Each row has a class, written after it.
[-11  -5  -9  -5   5   2 -23  -2   9   6   8  23   0  28   4  -1  -8 -16
   3  19  -5   5 -10   5   8 -16 -43  18  29  14 -12  -5  14   8 -12  35
 -41 -25 -20  -3 -11  -3   5  17   8  14  -3 -18 -12 -24   2  -2  -5   7
   0  -8  -3   9   1 -18  15  10 -18  -4   8 -13  10   5   8]
K_974
[-20  -4 -29 -19  -7  19  -7  19   2 -11  12  26 -12  17   0  -7 -14  -7
 -16  12 -12   3  -5   2  -9  -2 -31  11   7  -1 -12 -40 -12   7  -5  -2
 -20 -19 -11   6 -19  21   8 -11  18  20   2 -23 -20  -7  -8  -2   2   5
   0 -13   2   9   6  -2   3  -6   0 -14   7   9   4  21   5]
K_499
[ -2 -11 -12  -5   0  16  13  19  -5 -19  -1   3  -5   1   7 -12 -12   7
  -1  -2 -13   1   7   4  -3   2  -7 -10  -8 -11  -5 -20 -14   6  -6 -25
   2   4   3  10  -9  20  -1  -2  12  -2   2 -13   8   1  -4   7  -2 -15
  10  -3   0  -5   9   4   8 -11  10   0   5   5 -25   5 -18]
K_499
[ -3 -13  -7  -2  11 -10  -9   4 -13   8  -2  -1  12   5   4  -2  -8  -7
  -9   4   1   9  14 -11  -4  -2 -26   0  -6  15   9 -16   4   9  -1 -13
  -6  -2  -2 -12 -11  -2  -8   2  14  -6 -18   4   0   4  -5  -3   0   0
  -7  -6   1 -12   9   5  -5 -20  10 -10 -10  -2   1   7   3]
K_974
[ -3   6 -30 -13   2   7 -22   3  -8  -6  15  18 -17  29 -26  17 -12 -24
   7  24  -3   3 -16  -5 -11 -19 -51  21  24   9  -7 -35   4   8  -9   7
 -53  -9 -16  -5 -33   3   4  -7  14  24  -3 -31 -29 -28   7 -19  -4   8
  11 -17  -1  -1   9   7  -8  -1 -15 -11 -10   3   7  35  22]
K_280
[-19   1  -7  -2  -2  24 -12   2   1 -12  -3  -2   0  -3 -10   2   6   3
   1  13 -12  -9  -2   9   9   2 -27   4 -14  -4  -3 -14   4  14 -15  46
  -9 -11  -3  17 -11  20   1   6  -1  -8 -10  12 -15   8  -6  -9  -4   5
 -15  -2  -4 -15   8 -19   2  12 -25   3   3   7   7 -15  14]
K_974
[-15 -12  -5   5  -6   2 -28   8 -24 -13  -5   5  -7   9   1   3  -8  -3
   3  21   9  -3   6  -2   7   3 -19 -17  -4   2  23 -12   3 -14   5  22
  -8  -3   7  -5  -3  -3  10   1  16   9  -3  20   5  -8  11 -10   5  -3
 -13 -17   2 -12   5   3  -9  -8 -23  -4  -1 -10  12   8  12]
K_974
[ -2   9  -2  -5  -4  -3  -9  16 -21   4   5  11  18  -9   5  12   1   3
 -15  -3  -1  -3  17  -2  -9   6  -4  -9 -16   0  25  -8  -8 -25  12 -17
  22   6   4  -6  -2   8 -10   0   2  -9  -7   4   0  19  -3  13   9   0
 -13  -1   7  -3   3   5   2 -13 -12  -7  -6  10   3  -8  19]
K_974
[ -9  -6  -8 -18   5 -10  -7   6  -4   4  16  -6 -26  30  17  -7 -10   6
   2  22   1   5   7  -9   0 -16 -35  -5  16  12 -31 -28   6   6 -12  34
 -44   8   9   0   0  -6   2   7   6  -3  -6   5   6 -19  -6 -11 -13  16
  11   2  -4  -1  13  -8   8  -3  -3   3  14  16  12   0 -25]
K_974
[-13  24 -24  -3  -3   1 -15  10 -18   0   2  26 -12  13 -11  22   9  -7
  17  -5  -1   1  -4  16   1  -5 -30   0  20  16  -4  -5  19  -4  21 -10
  -5 -20 -20 -14 -19   7  15   3  17  16  11 -12  -5 -14  11  13   8   5
 -14 -15   1  13  -1  -4   6  -9 -15   1 -10   9  -6  24   6]
K_280
[ -5 -22  -5  -8  -3   6  -4  12  -6  -8   2  12  -2   7  -4   2  -4 -11
  -5  -7   2  -2  -1   0  -5   6 -10 -12  -4  -1  11  -9  -2   3   2  -9
  -1  -8  -5   1  -2  17   8  -3   8  13  -4 -24  -2   3  -1  -2  -4  -3
   8 -11   3  -5   2   6   7  -3  15  -4   1   5  -4  19  -1]
K_499
[  5 -34  -7 -12  -6  -5 -15   8  -9 -17  19 -16 -18  14  -2  -6 -10   2
   4   6   4  -9 -17 -15   1  -6 -21 -30  -7  -6   5   8   8   2  12  -1
 -20   5  30   8   9  11   1  10  12  -5   1  -8  23 -16 -11  -2  -4   5
   7  -5   6 -35  11  -1  -5 -11  22 -10   3  15  12  11  -4]
K_974
[ -4 -10 -35   0   2  -7  -1   8 -12  -4  15   1   3  10 -18  -7  -5   1
 -10   7 -14   5   9  -3 -10  -4 -24  11  -6   9  -7 -34  -5   7 -14 -19
 -38  -8   2   4 -18   7 -15  -2   8   2  -7 -14   6 -18 -15  -1 -14   0
  18 -10  -3 -24  16   5   3 -23   9 -26   5  10  13   4 -10]
K_974
[-17 -21 -12   3   2 -13 -21   3 -18 -13  -3  -1  -4   6  -9   3  -5  -9
  -5   8   8  14  -5  -2  -2  -2  -6 -27 -19  -1 -10  -9  10   1  -6   7
 -24  -3   8  -6  10   6   3  -4  22   2  -3   3  27  -9 -13 -19  -4  -1
  -5 -20   8 -22  10  -3  -5  -3  -3 -13  -2   8   3  -6   3]
K_974
[-30 -11 -19 -25  11  23  -5  21 -17 -27   4  13 -19  15  -1   0 -10 -10
  12  17 -13  -9  -3   3   0  -5 -48 -33 -14  -3  -9 -28  25   4 -12  34
 -23   2   2   7  -7  40   8 -11  24   9 -11 -14  -3 -10 -22 -26  -1   2
  -6 -24   4 -14   5 -20  15   8  -9  -6  -7  12  -3  -9   1]
K_974
[ -3 -25   6 -11   6   1 -11   7   3  -3   5   8  -2   5 -19   5 -25 -26
   4   6  -2   8  -5 -15  -9 -14 -30  -3 -10   6   2  -9  15  -3 -15  19
 -35 -10  -6  -6  -8  12   2   1   2   7 -12 -17  -6 -10 -20 -15  -8   1
   3 -17   1  -9  -6   3  -6  -6   0   1  -2  -2  17   1  17]
K_974
[-11 -25  -9   3   2   0 -29  -5   2 -10   1  -3  -2   8 -11  -3 -12  -3
  -9  19   1   4  -1  -4   9  -2 -10  -6 -12  -1  -2   0  18   5  -9  25
 -23 -16   5   3   2  -1  -7   4   6   2  -2  -9   5 -13  -5  -7  -8   8
   4 -16   4 -44  10   4  -6  -6  -3 -14  11   1  18   4   4]
K_974
[ -5 -26 -11 -24   5 -31 -22   5   8   6  15   7   3  22  -2   8 -18 -12
  -3  19   3   8 -10 -10  -3 -18 -26  -7  16  15 -11 -19   1  11 -16  28
 -51  -6   1 -12   4  -3  -1  -2  21   6 -11   5  -6 -11 -23 -22  -9  14
  -3 -10   2 -13   3   3   1  -1   6  -9  11   2  14  -3   8]
K_974
[  0   3 -20   2  13   0   2   5  -9  -4   3   8  -5  13 -18  14  -2 -11
   7 -16  11   4  -9  -5 -12  -8 -11  -4  10   9   7 -11   6   7   9 -36
 -12  -9  -9 -16  -2  10  14  -5  18   8  -1 -10 -14   0   5 -12   4 -10
   8  -7   5  10   3  11  -3 -24   8  -5 -16   5 -10  10   7]
K_280
[ 14 -38  11 -18   3   1  -8  12   4   1  -5   4   4   2   2  -4  -7  -3
 -10  -7   1   7   7 -12  -1  -7  -3 -25 -15   9  23  -5  -3  13   6 -20
   1  -3   0  -6   6  17 -11  11   1 -11   1 -12  11   8  -3   9  -1   3
 -49  -2   3  -9   0  13   0  -6  22   2   9  -1  -8   9  -2]
K_974
[ -9 -27 -19   8  -4   7 -14   5 -11  -8  -6  13   2   1 -31  11  -4  -7
 -10  -3   1   1 -11   8 -14   9  -3 -18 -14  -7  16  -2  -7  -9  10 -28
  -1 -23  -2   1   0  22  12 -11  22  11  11 -28   7  -1  -7   4   3   0
   5 -19   0 -28   4  17  -2 -10  13 -23  -9   3   0  37  21]
K_499
[  5 -13   8  -3  -2   5  -5   3   0   4  -2  -5   6   4   1   4 -13   5
 -11  -5  -6   2  13 -18  -7   1  -1   0 -17 -14  15 -14 -13  -3  -4  -3
  -9  11  -4   1  -8  11 -14   3  -3  -9  -9  -3  -6   3   4  -3  -1  -4
  -3  -6   6 -15  -4   6  -8 -11   1 -26  12  -5  19  -4  13]
K_974
[ -6  -7  -7  -9  18  18  -8  15   4  -1  -3  14 -17  21  11  -2   1 -15
   6  -4  -2   3  -7   4   5 -12 -26   2  23  10   0  -2  17  19  -1  11
 -15 -17 -23 -10 -14   9   9  14   2   7  -1 -25 -22  -6   3   3  -3   6
  -5  -3   6  18   1  -8   4   4   6   7   6 -12   1  11  11]
K_280
[ 14 -15 -33  11  -6   6 -25 -13   5   0   4   8 -15   7 -24   2   7   0
  -7   4   5   3 -24   6   7  -4 -16  16  10  -7  -8  13   1   4  14 -14
 -13 -41 -18  19  -5  -7   8   7  -4  20  24 -33   2 -31   3  13  -7  15
  18   1  -4 -33   5   5  -4  -4  12 -26  -9   8   8  39   5]
K_499
[-11   3 -24   6  10  -1  -6   3 -16   3   5   1   2  -4  -9   7   3  -3
   3   1 -16  -6   6  13   6   3 -10  -6  -8   3   1   7   4 -11   5 -22
  19 -17  -9   8  -4  15   1   0   8  -1   0 -18  13  -6 -11  12  -1  -4
   4  -5  -3  -9   7   3  12 -15  -2 -15  -9   4   4   6   0]
K_499
[ 12  -9  -5  -4  -3 -21 -21   6  -4   3   2  -2   1   3   3   4 -10   1
  -5   5   2  15  -4  -8  -1 -12  -6  14  21  -6   5  -6  16   5   0  -8
 -24  -3   0 -10  -1   2  -8   9   4   2   8   2  -1  -7  -1  10  -2  15
  -4   2   6 -11   5   5  -5 -11   4 -13   7   4   8   8   4]
K_974
[ -9 -23  -7  -9   4   3   2  15  -2  -1  -5  -4   8  -2  -8  -5 -13  -7
  -8  11   0   3  25  -3  -4   3  -6 -10 -27  -2  -1 -15  -6  -1 -13   1
   4  -1  -1  -6  -1  15 -10  -4  17  -7 -14  -1   6  10  -7  -6  -5  -2
  -6  -7   2 -19   6   2   0 -11   9  -7   6  -1  13 -20  11]
K_974
[ -1  -7 -26  10  -1  -6 -14  -3 -16   5   7  -3  -1   2 -12  -3   4  -3
  -3  15   2   5  -4   4   7   0 -11  -7   4  13   6  -2  10  -1  -8   2
 -15 -12   0   0  -4  -9  -2  -2   9 -28   3  -3  14 -13 -12   8  -6   6
   2   7   1 -15   8  -6   2  -9  -3 -12   6   8  13  -3  -8]
K_974
[ -6  -7 -27  -7   4  12  -1  18 -17 -11   7   2 -20   9 -14   5   4  -9
   9   0 -15  -8   1   7   1   1 -38 -23 -10   1  -4 -17   6  16  -1  -9
 -21  -2   3  12 -15  29   7   0  14  -9 -19 -21   5 -23  -7 -12  -7  -3
  11  -2   5 -11  16   5  11 -12   2 -11 -11   8  -3  16  -1]
K_499
[  2  28  -3  12   2   3   0  -1  -6  13   2  30 -14   7   4  -6  15   9
   6   1   2  -2  -2  13   7   0 -11   7  20  16  -7   9  23  -6   6   3
   3   3  -4  -4  -6 -21   6   6  -7   2  -5  -2  -1  -8  31  10   4  -7
  -6   8  -4  29  -2  -6   6  -4 -18  12  -4  -3 -11  -9  -4]
K_280
[  2  38 -27   6   7 -18  -6 -10  -7   1  -8  22   3   0 -13  36  -9 -15
  -2 -26  -4  -2  -2  -5 -21  -1   0  24  20   0   6 -10   1 -12  22 -48
  -3 -14 -12 -24  -3   0   6 -13  14  23  15  -1  -4   0  14  -3   9 -21
  -6 -12   0  17   2  12  -8 -17  -2 -13 -23  -1   4  12  24]
K_280
[  5  24   1  -8   6   4   5 -25  13  10  14   4 -14   9   2   5  10   1
   7   8  -8   3 -18   8   4  -6 -17  29  31  19 -23   0  15   6  -6  12
 -17  -5 -14   1 -15 -15   4  12  -7   6  -4 -10 -18 -10   0   7  -3   5
   4  11  -1  24  -5 -10   5   9 -11   5   4  -1  -4  -2  -4]
K_280
[-11  -4 -16   9   3   6   2  -3 -15 -17   0 -11  -2  -5 -19  -1  -5  -5
   4 -12  -1  -9   3   4  -6  -8 -14 -11 -12  -4  -2 -23   0   9  -5  -2
 -17   6   0   9  -5   8  -2 -10  14   2  -8   2   0 -10  -1 -27   2 -13
   4  -9   2 -16  12   3  -8  -4  -5  -4 -14   4   2 -11   1]
K_974
[ 10  11  -8   5   6  -5  -4 -21   3   5  14   2  -6   0 -24  13   3 -10
   0  -2  -6  -6 -11  23  -5  -8 -18  25   8   2 -15   0  -1  -5  -9  13
 -21  -2  -8   3 -10  -9   1  -2  -2   2 -26 -14 -13 -14  -7   4  -4   3
   6  -2  -8  -1  -6  11  -7   4   5 -11  -5   0   9  19  23]
K_280
